Below are the code and all the weights of a small trained network. Each question names an input and a target symbol and asks about switching units off, where a switched-off unit gives its printed mean instead of its output.

import numpy as np


def w(rows, s, z=0):
    codes = np.array(rows[::2]) - 128.0
    scale = np.full(codes.shape[1], s)
    scale[-1] = z or s
    return codes * scale


def norm(h):
    return h / np.sqrt((h * h).mean(-1, keepdims=True) + 1e-5)


def f(y):
    return y / 2 * (1 + np.tanh(0.7978845608 * (y + 0.044715 * y**3)))


def softmax(a):
    e = np.exp(a - a.max(-1, keepdims=True))
    return e / e.sum(-1, keepdims=True)


def log_softmax(a):
    a = a - a.max(-1, keepdims=True)
    return a - np.log(np.exp(a).sum(-1, keepdims=True))


def net(x, mask):
    ids = ['βδεζξσφψω'.index(c) for c in x.split()]
    T = len(ids)
    res = E[ids] + P[:T]
    u = 0
    for l in range(3):
        q, k, v = (norm(res) @ M[l].T for M in (Q, K, V))
        z = softmax(np.where(np.tri(T) > 0, q @ k.T / 2**0.5, -1e9)) @ v
        res = res + np.where(mask[u], z, O[l][:, -1]) @ O[l][:, :-1]
        u += 1
        y = f(norm(res) @ A[l][:, :-1].T + A[l][:, -1])
        res = res + np.where(mask[u : u + 8], y, B[l][:, -1]) @ B[l][:, :-1]
        u += 8
    return log_softmax(norm(res)[-1] @ U[:, :-1].T + U[:, -1])


Q, K, V, O, A, B = {}, {}, {}, {}, {}, {}
E = w([
[88,84,30,203,130,156,102,74],'β',
[218,98,101,74,117,96,189,140],'δ',
[48,116,85,112,176,76,217,98],'ε',
[119,129,23,173,110,95,60,105],'ζ',
[8,150,157,98,166,110,201,117],'ξ',
[197,91,169,141,65,113,97,33],'σ',
[113,72,201,94,231,175,179,102],'φ',
[20,35,81,135,114,163,83,115],'ψ',
[131,185,120,185,62,201,207,91],'ω',
],0.011)
P = w([
[128,149,36,7,143,189,131,36],'0',
[126,137,66,45,135,161,126,63],'1',
[133,121,72,83,123,141,140,74],'2',
[137,116,87,101,115,132,150,89],'3',
[131,115,99,112,110,123,150,105],'4',
[134,114,107,122,102,116,150,122],'5',
[126,116,118,128,89,108,139,139],'6',
[125,112,129,134,89,95,142,152],'7',
[127,111,144,143,83,89,129,164],'8',
[129,114,153,156,84,83,140,175],'9',
[127,108,167,169,83,78,134,187],'10',
[131,111,179,181,89,70,135,200],'11',
[132,109,198,202,99,64,140,217],'12',
[122,95,205,216,93,51,143,229],'13',
],0.011)
Q[0] = w([
[196,164,108,89,196,179,47,213],'0.h1',
[141,71,132,171,71,23,254,84],'0.h1',
],0.0082)
K[0] = w([
[99,158,101,17,85,149,149,2],'0.h1',
[115,105,201,244,127,89,118,213],'0.h1',
],0.0085)
V[0] = w([
[143,209,50,180,148,3,116,87],'0.h1',
[39,89,126,206,109,196,69,64],'0.h1',
],0.0057)
O[0] = w([
[130,254,115,157,180,64,85,91,255],'0.h1',
[253,149,84,94,154,171,100,244,33],'0.h1',
],0.0075,0.00086)
A[0] = w([
[144,116,112,145,136,79,178,207,101],'0.n1',
[40,37,134,254,139,178,38,84,252],'0.n2',
[207,143,183,159,220,130,137,144,134],'0.n3',
[165,126,148,212,71,140,144,138,101],'0.n4',
[151,153,168,39,150,15,216,119,171],'0.n5',
[152,63,177,95,90,156,197,88,146],'0.n6',
[2,105,196,22,227,151,164,185,175],'0.n7',
[216,217,152,178,185,112,190,61,126],'0.n8',
],0.0054,0.0048)
B[0] = w([
[106,95,128,125,102,131,102,185,154],'0.n1',
[254,213,93,169,132,92,190,150,191],'0.n2',
[137,149,183,66,97,74,198,150,120],'0.n3',
[131,148,118,108,65,206,80,119,157],'0.n4',
[96,110,63,167,124,104,17,173,254],'0.n5',
[142,93,78,190,77,136,83,109,212],'0.n6',
[204,114,38,253,169,161,96,135,182],'0.n7',
[84,170,106,60,19,98,95,138,161],'0.n8',
],0.006,0.0058)
Q[1] = w([
[190,109,3,254,38,70,121,161],'1.h1',
[157,145,126,186,160,156,122,51],'1.h1',
],0.0084)
K[1] = w([
[125,138,254,214,93,78,142,215],'1.h1',
[94,93,111,83,65,125,107,184],'1.h1',
],0.0081)
V[1] = w([
[122,29,63,81,152,53,81,166],'1.h1',
[254,90,146,65,88,94,95,36],'1.h1',
],0.0074)
O[1] = w([
[142,181,134,162,113,118,245,133,228],'1.h1',
[74,157,191,179,167,148,142,194,253],'1.h1',
],0.012,0.0038)
A[1] = w([
[142,157,152,177,90,164,157,29,3],'1.n1',
[183,115,127,109,156,81,169,163,13],'1.n2',
[99,134,92,122,112,149,148,29,218],'1.n3',
[204,147,228,123,126,142,116,139,130],'1.n4',
[170,1,144,156,135,178,184,140,51],'1.n5',
[141,67,134,144,159,122,40,177,203],'1.n6',
[179,173,81,135,116,136,125,204,166],'1.n7',
[144,51,83,195,155,82,93,125,116],'1.n8',
],0.0083,0.002)
B[1] = w([
[171,140,94,158,176,123,117,214,164],'1.n1',
[63,133,88,140,103,102,143,114,144],'1.n2',
[176,153,185,163,93,110,161,111,182],'1.n3',
[74,112,2,121,188,117,165,149,148],'1.n4',
[112,77,194,102,126,75,152,110,166],'1.n5',
[35,66,61,81,121,118,78,102,173],'1.n6',
[121,157,152,65,205,138,141,156,253],'1.n7',
[150,155,149,136,148,183,96,141,232],'1.n8',
],0.0069,0.005)
Q[2] = w([
[191,86,48,187,140,29,179,164],'2.h1',
[237,191,143,149,36,254,70,182],'2.h1',
],0.0053)
K[2] = w([
[183,136,160,167,54,52,125,123],'2.h1',
[152,61,111,162,170,64,1,145],'2.h1',
],0.0065)
V[2] = w([
[92,81,100,90,116,70,81,120],'2.h1',
[77,75,76,160,254,83,117,92],'2.h1',
],0.0061)
O[2] = w([
[96,158,152,174,124,82,231,158,3],'2.h1',
[113,66,131,155,176,3,126,122,117],'2.h1',
],0.008,0.0036)
A[2] = w([
[122,85,95,73,162,124,57,128,4],'2.n1',
[219,102,131,75,99,92,148,83,85],'2.n2',
[171,153,101,125,197,156,114,115,16],'2.n3',
[178,128,137,163,132,122,81,99,134],'2.n4',
[133,12,146,175,124,176,168,98,50],'2.n5',
[155,163,111,149,136,132,121,164,213],'2.n6',
[166,60,109,114,140,153,172,155,57],'2.n7',
[120,92,191,101,125,165,137,144,66],'2.n8',
],0.011,0.0036)
B[2] = w([
[169,235,112,134,22,201,209,144,160],'2.n1',
[121,98,68,212,254,121,67,165,141],'2.n2',
[89,67,220,90,117,76,111,124,160],'2.n3',
[166,156,112,136,70,168,146,170,153],'2.n4',
[225,212,252,123,172,143,61,91,160],'2.n5',
[140,130,97,100,165,106,137,205,255],'2.n6',
[114,90,160,81,74,70,202,181,150],'2.n7',
[41,48,122,107,70,126,168,132,124],'2.n8',
],0.0076,0.0065)
U = w([
[153,169,106,56,243,222,158,118,238],'β',
[129,198,148,199,98,149,215,150,170],'δ',
[69,92,116,142,46,19,98,73,253],'ε',
[110,244,162,29,135,21,39,91,55],'ζ',
[215,24,42,162,173,120,66,97,16],'ξ',
[1,99,181,184,178,169,62,173,72],'σ',
[179,100,223,110,136,111,93,82,80],'φ',
[116,19,118,35,130,150,213,162,26],'ψ',
[128,127,112,80,46,218,55,97,130],'ω',
],0.006,0.0049)

Each question gives the input, a string of symbols that net reads in full, and the target symbol t.
The units are the heads (2 rows each of Q, K, V and O) and the neurons (one row each of A and B). Each row of codes is followed by its name. A weight is (code - 128) times the scale printed after its matrix; where a second scale follows, it is the last column's (O, A, B and U).
mask holds one flag per unit, layer by layer, with each layer's heads first. A switched-off unit (its flag False) gives its mean, the last column of its rows in O or B, instead of its output. The means were averaged over made-up inputs and are rounded, as every weight is.
A unit's drop is (log p(t) with every unit on - log p(t) with that unit switched off) / (log p(t) with every unit on - log p(t) with every unit switched off).
The circuit of an input: a set's keep is (log p(t) with only the set's units on - log p(t) with every unit switched off) / (log p(t) with every unit on - log p(t) with every unit switched off). Starting from the 12 units with the biggest drops (on a tie, the unit counted first), units are removed one at a time, each time the one whose removal leaves the highest keep (on an exact tie, the one counted first), for as long as the keep stays at least 0.8.
units of the circuit, in order: the units of the circuit, biggest drop first
unit that matters most: the unit with the biggest drop
top k neurons: the k neurons with the biggest drops, biggest first
k most important neurons of layer l: the k neurons of layer l with the biggest drops, biggest first
input ω ε σ ξ φ δ ψ, target δ: units of the circuit, in order	1.h1
input δ ψ ξ ω ζ δ σ φ ζ ζ, target ζ: units of the circuit, in order	0.h1, 1.n7, 0.n7
input β δ ω β ζ ω, target ζ: top 3 neurons	0.n8, 0.n7, 1.n6
input δ ε ω ε ω ζ, target ω: 3 most important neurons of layer 1	1.n6, 1.n3, 1.n1
input δ ψ ω ω δ, target ω: top 2 neurons	1.n6, 0.n5
input σ ω δ ω ξ δ φ ω ω ξ β, target β: units of the circuit, in order	1.n7, 0.h1
input δ ω ζ σ σ ω δ φ δ δ ω ψ, target ω: units of the circuit, in order	1.h1, 2.n1
input δ δ σ ω δ δ ε β, target β: units of the circuit, in order	0.h1, 1.n7
input δ φ ξ, target ξ: units of the circuit, in order	0.n7, 1.h1
input δ δ β ω σ ε σ ψ ω σ, target ω: top 4 neurons	1.n6, 2.n1, 0.n5, 1.n4
input σ ω ω σ ω ζ ζ δ φ δ, target φ: top 3 neurons	2.n5, 0.n2, 1.n5
input δ ω β ζ δ ε ξ, target ξ: units of the circuit, in order	1.h1, 0.n7
input δ ψ ω ω ω ω ω σ δ, target σ: units of the circuit, in order	1.h1, 0.n5, 0.n2
input φ ω ζ ξ, target ζ: 2 most important neurons of layer 2	2.n3, 2.n2
input ω δ δ ω ψ δ ε σ δ ω ω σ ξ δ, target ξ: top 3 neurons	0.n4, 2.n2, 0.n6
input φ β β ζ ζ φ φ β δ ξ δ, target ξ: units of the circuit, in order	1.h1, 2.n2
input ω ω σ ξ ψ ω β σ, target β: unit that matters most	0.h1
input δ δ δ ω ξ ζ σ δ ω ζ δ ψ ω, target ε: units of the circuit, in order	1.h1, 2.h1
input ω δ σ δ δ ψ δ, target ψ: 2 most important neurons of layer 0	0.n2, 0.n7
input δ ε σ δ δ ζ φ ω ω ε δ, target ε: 2 most important neurons of layer 1	1.n1, 1.n3
input δ ξ ψ ξ σ ω φ ω ξ β β δ ω, target ε: 2 most important neurons of layer 0	0.n7, 0.n8
input ψ ξ σ σ σ δ ω δ σ ω δ δ σ ω, target σ: 2 most important neurons of layer 0	0.n5, 0.n6
input ξ δ ψ σ β σ ψ ψ, target ψ: unit that matters most	0.h1
input ψ ω ψ σ δ ψ δ ω ω δ δ ξ ω ζ, target ω: units of the circuit, in order	1.h1, 0.n7, 2.n1
input ψ σ ε β δ δ ε δ ξ ω σ, target ω: top 4 neurons	0.n7, 1.n6, 2.n1, 0.n5
